[  5  14 -28  54 -19 -29  20  19  -3   4  22   0  13  17   3   0  66  -1
  -3  -9 -10   2 -31  -1   6  -5   6  16   6   7  -2 -23  -3 -12] | D/Zefen
[  0   4   4 -15 -26  38 -11  -7   0   3 -13  15  -7 -11  -7  12  20   0
  12   7  -3  -3  12   4   1  -2   3  -8  15  -6   5  -4  -8  -8] | M/gof
[  3  -6  -6 -11 -11  12  -5  -7  -3  12   9   9   8  -1   6   0  -6  -4
  -8  -2  -3  -5   6   4 -15   1  -2 -12  17  -1  -4   2  -6   2] | E/Zezav
[-11 -39  -8 -16   2  29 -11  20   5  16  14  14   6  -3   9   3  20   0
 -11   3  -3  -4  14   4 -15   2   8  18  25  -5  -6  -9  -9  -1] | E/Soso
[ -1 -22  -9 -33   1  34 -13  10   8  10  11  18  15 -10   5  10 -16   6
   4 -11  -1   3   9  11 -37  -4   0  10  19 -14 -10 -12 -17   1] | E/Soso
[ -7  -8 -20   0  -2  25  11   1   5  -1  13  -1 -19  16  13   4  20   3
  11 -13  -7  -1 -17  -6  -1  -2  -6  26 -18  -6  -3 -30 -15  17] | D/Daru
[ -9 -44  -4 -24  -3   1  -5  29   0   9   3  21  37 -16  13   4  14   1
  -3  -3  -2  -1  14   6 -25   2   8  13  31  -7   0  -7  -7 -17] | E/Soso
[-10 -16  -4 -19 -17  35   3  -3   2  13 -10  27  13 -10   5   2  -9   3
  13   7   5  -1  10  18 -20   3   3  -1   7  -4 -13 -15 -11   1] | E/Zezav
[  1  28   1 -11  -6  41  -1   0   0   1   7  -6   0   4  -2   6  11  -2
  17  -3   0   9 -16  -2   4  13  -7  -1 -21  -6   4  -1  10 -12] | M/tasuv
[ -4   8   8  25  -7 -19  -6  26 -12   6   5   2  25   0   4  16  44  -2
  11   2  -6  -1 -35  14   4  -3   3  -6   6   2   4   5   3 -33] | M/tele
[ -9 -25  -4 -33  -2  56   3   4   8   4   3  23   7  -8  15   3  -2   0
   1   2   0   1  32  -1 -21  -4   2  18  22  -2  -5 -10  -5  -2] | E/Soso
[ -4  -8 -13 -13  -7  28  -5   5 -10  10  11  17  27  -7  18   0 -22   3
 -16  -3   1   1   3   9 -13  -5  -7  16   6 -11  -5  -6  -1  -1] | E/lop
[ -4  -3   9   8  -6 -28 -16  24  -4  12   3   2  -6   1 -10  15  39   2
   0   1  -1   0 -24  -2   2   6  -6  11  10   3   6  -6  -5 -30] | M/tele
[ -5  13  -9  23  -6 -17   0  19   2   3   7  25  18  -4  -6  13  35   2
  13   0 -14  -8 -27  18   0   0  -1   8   0  -1   5  -6   3 -24] | M/tasuv
[ -5   8  -9   5  -4 -13  -4   0 -13   3  -1  13   7 -14   1  13  15  -1
  28  -4  -5  -2 -20  15  -5  -7  -9   1   4  -7   4 -13  -6 -16] | M/tasuv
[  6  -4 -12  21  -3  -1   6   5  -6   0   4   1   8   2   4   0  32  -1
  -8  -3   4  -4 -18   1   3  -1   2   9   8   3  -1  -8   5   2] | D/lepes
[-11  16  -6 -20 -21  44   6 -12   8   0 -16  27 -13  -7   7   5  12   4
  29   8   6   1  -4   3 -16  -3   7   4 -16  -6   2 -16 -16  -1] | M/tele
[  8  -6 -15  40   6 -54  -6  15 -22   6  26 -13   7  15  18   5  20  -5
 -30 -24  -6  -1 -29 -28   5   5   4  16   0   5  -1  -9   0  -8] | D/Daru
[-10   9 -20  39  -3  21  21  24  10   2  36   0  13  18  10  -5  48   4
  -1  -9   2  -2 -13   3  16 -11   2  13  -7   7 -19 -22   3  -5] | D/Daru
[  5 -31   0   6  -3  11 -12   3  -5   8  14   5  19   4  19  10  -5   1
 -12  -7  -1  -3  -1 -19 -17 -17  -1   2  17  -1  -6  -4 -13  -3] | E/Zezav
[ -9 -19 -17   0  -8  31  14  33   9   7  20  16  11   3  13  -3  21   2
  -1  18   2   1   0  17  -9  14   4   8  28   7  -6 -14  -6   1] | E/lop
[  3  21   9  -7  -3   8  -3  -8   1   0 -20  13   9 -10   4  17   3   0
  18   3   1   1  -3  13  -9  -1  -1   1 -23  -6   5  -5   1 -19] | M/tasuv
[ -6  -8 -10  -5  -3  14  -2   9   6  -2  -8  28  14   0  10  -1 -14   0
   4   3   5   4  12   8 -18 -12  -4  -2  11  -6 -13 -11 -11   7] | E/Zezav
[ -8 -42   2 -10 -11  39   2  17  -7  10   9  17  31   1  14   9  17   2
  -1  -6   1   3  11  -1 -15   1   6   6  34  -1   7  -4  -8  -6] | E/Soso
[  7 -13 -42  14  -1  -4  10   3  -7   4  23 -16  -5  -4  11  -8  29  -5
  -3  -5  -2  20 -24  11   6   4   3  15   0   2  -8 -14  -9   3] | D/Daru
[ -5  24  -6  14 -11 -30   0  23  -7  10   5  -1  19 -16  -6  17  63   2
   8   3  -4  -1 -20  26  -5   3   1  17  10   3  19  11   1 -23] | M/gof
[-10 -26  -4 -22 -13  69   8   6   8   4  10  19  17  -5  15   2  -5   4
   0   1   4   0  17   2 -14   0   3   4  29  -5  -6  -5  -8   6] | E/lop
[  2 -10 -17  39 -11 -10   4   9 -10   6  19  -9  10   9   8  -8  30  -3
   9 -11  -8  -1 -39  -4   5   4  20  -2  28   3  -4 -16 -14  -1] | D/Daru
[  3  -6  -2  -6 -11   0 -12  -8  -3   9 -13  11   5 -22  -2  13  14   0
  11  -7  -3  -5 -22  11   1   3  -1   3   4  -8   3  -2 -10  -8] | M/gof
[ -7  13   6  12 -10 -37  -3  37  -1   1  -8   8  14 -10  -4   8  29   5
   9   8  -4  -4 -18  18  -3  -4   2  -1   5   2   3  -9  -4 -26] | M/tele
[ -4  -5 -11  16 -10  38   7  -7  10  -3  16   4   0  13  24  -2  23   4
   3 -16   9  -5 -13   6   4   2   4   5  -7   2  -3 -10  -1   4] | D/lepes
[  0 -25  -1 -13  -5  -6   0  12   4   6  -3   3  10  -7   5   1   1   2
 -20   1  -7   9  18  -3 -16  -1   1  10  36   2 -14  -1  -5   0] | E/Soso
[ -6 -26   0  -2  -7   3   4  31   1   7   1  14  25 -11   7   9  28   6
  -7   7  -5  -7  25   4 -15  -1   7  16  32  -3  -3  -5  -5 -10] | E/Soso
[ -8   1  -7 -13  -7  51   3  -6   7   2   6   7  15  11   6  -1  -6  -6
   0   2   3  -3  19  -3 -13   1   0  -2   8  -1  -4   3  -6   3] | E/lop
[ -3  12   1   1  -6  16   6   5  -7   9   0  10  13 -12  -8   9  22   1
  16   1  -5   0 -20  16   6   5 -15   3   5   2   4   4   1 -17] | M/tasuv
[-12 -39 -11   0  -8  55  23  34  11   7  21  17  43  -1   9   6  36   3
  -9   1   0   3  16   8 -17  -7   7  28  30   4 -12  -4  -4 -22] | E/lop
[ -5   5  -4  -3 -11 -15  -7   0  -7   3 -19  13 -12 -21 -11  17  30  17
  11   2  -2   1 -21  11   1   6   1   2  17  -6   1  -5 -15 -19] | M/gof
[ -7  18 -27   2  -8  35  14  -6  10  -2  16  17 -37  12   6  -9  -8   0
  13  -2  -1   5   5   9   0  -2  -1  10 -13  -5  -5 -31 -13  20] | D/lepes
[  9   9  -7 -19  -1  -3 -12   3  -3   8   6  11   4 -17   6   5 -16   1
  -9   4   0   1  10   8 -19   2  -4   9  29   7   4   3  -7   5] | E/Zezav

[-31  -9  -9   5  14 -27  24   2  36  32 -57  23   7  -2 -21  21  -8   3
  -3  11  31   2 -20  96  -1  49 -19 -18  15   3  25  -3  16   2] | (15)/kod
[  6 -11   0   2  15 -35  21  32  40  -1 -22   2  11  -2 -16  27   6  -3
  -1  27  20  -1  -1  42 -12  23 -27 -20  10 -13  30  -2 -13  -9] | (15)/kod
[  0  16  11 -22 -16 -23  35  55  33   6 -73 -15  -9  11 -15  30  -2   8
  13  67  53 -14  -9  47  -4  46 -18 -10  19   9  39  -8   5 -33] | (15)/Zum
[  3   9  -1  10   9 -13   9   9  49 -14 -44  -6  40 -17 -33  32  10  12
   5  22  63  -1 -12  52   6  23 -33 -20  -5   9  11  -2   8 -48] | (19)/kekun
[ 14  -5   1 -11  11 -41  18   0  37 -24 -60  15  34  -9 -34  46  26  -5
 -15   7  36  11 -23  44 -19  30 -35 -27   5   4  10  16  28 -33] | (19)/Tivof
[ -5   6  -5   2  18 -14   8 -13  35 -29 -42  -2 -57  -7 -31  14 -11   5
  18   3  51 -13 -33  20   4  12 -18 -23  -7  10   7  13  21 -24] | (19)/kekun
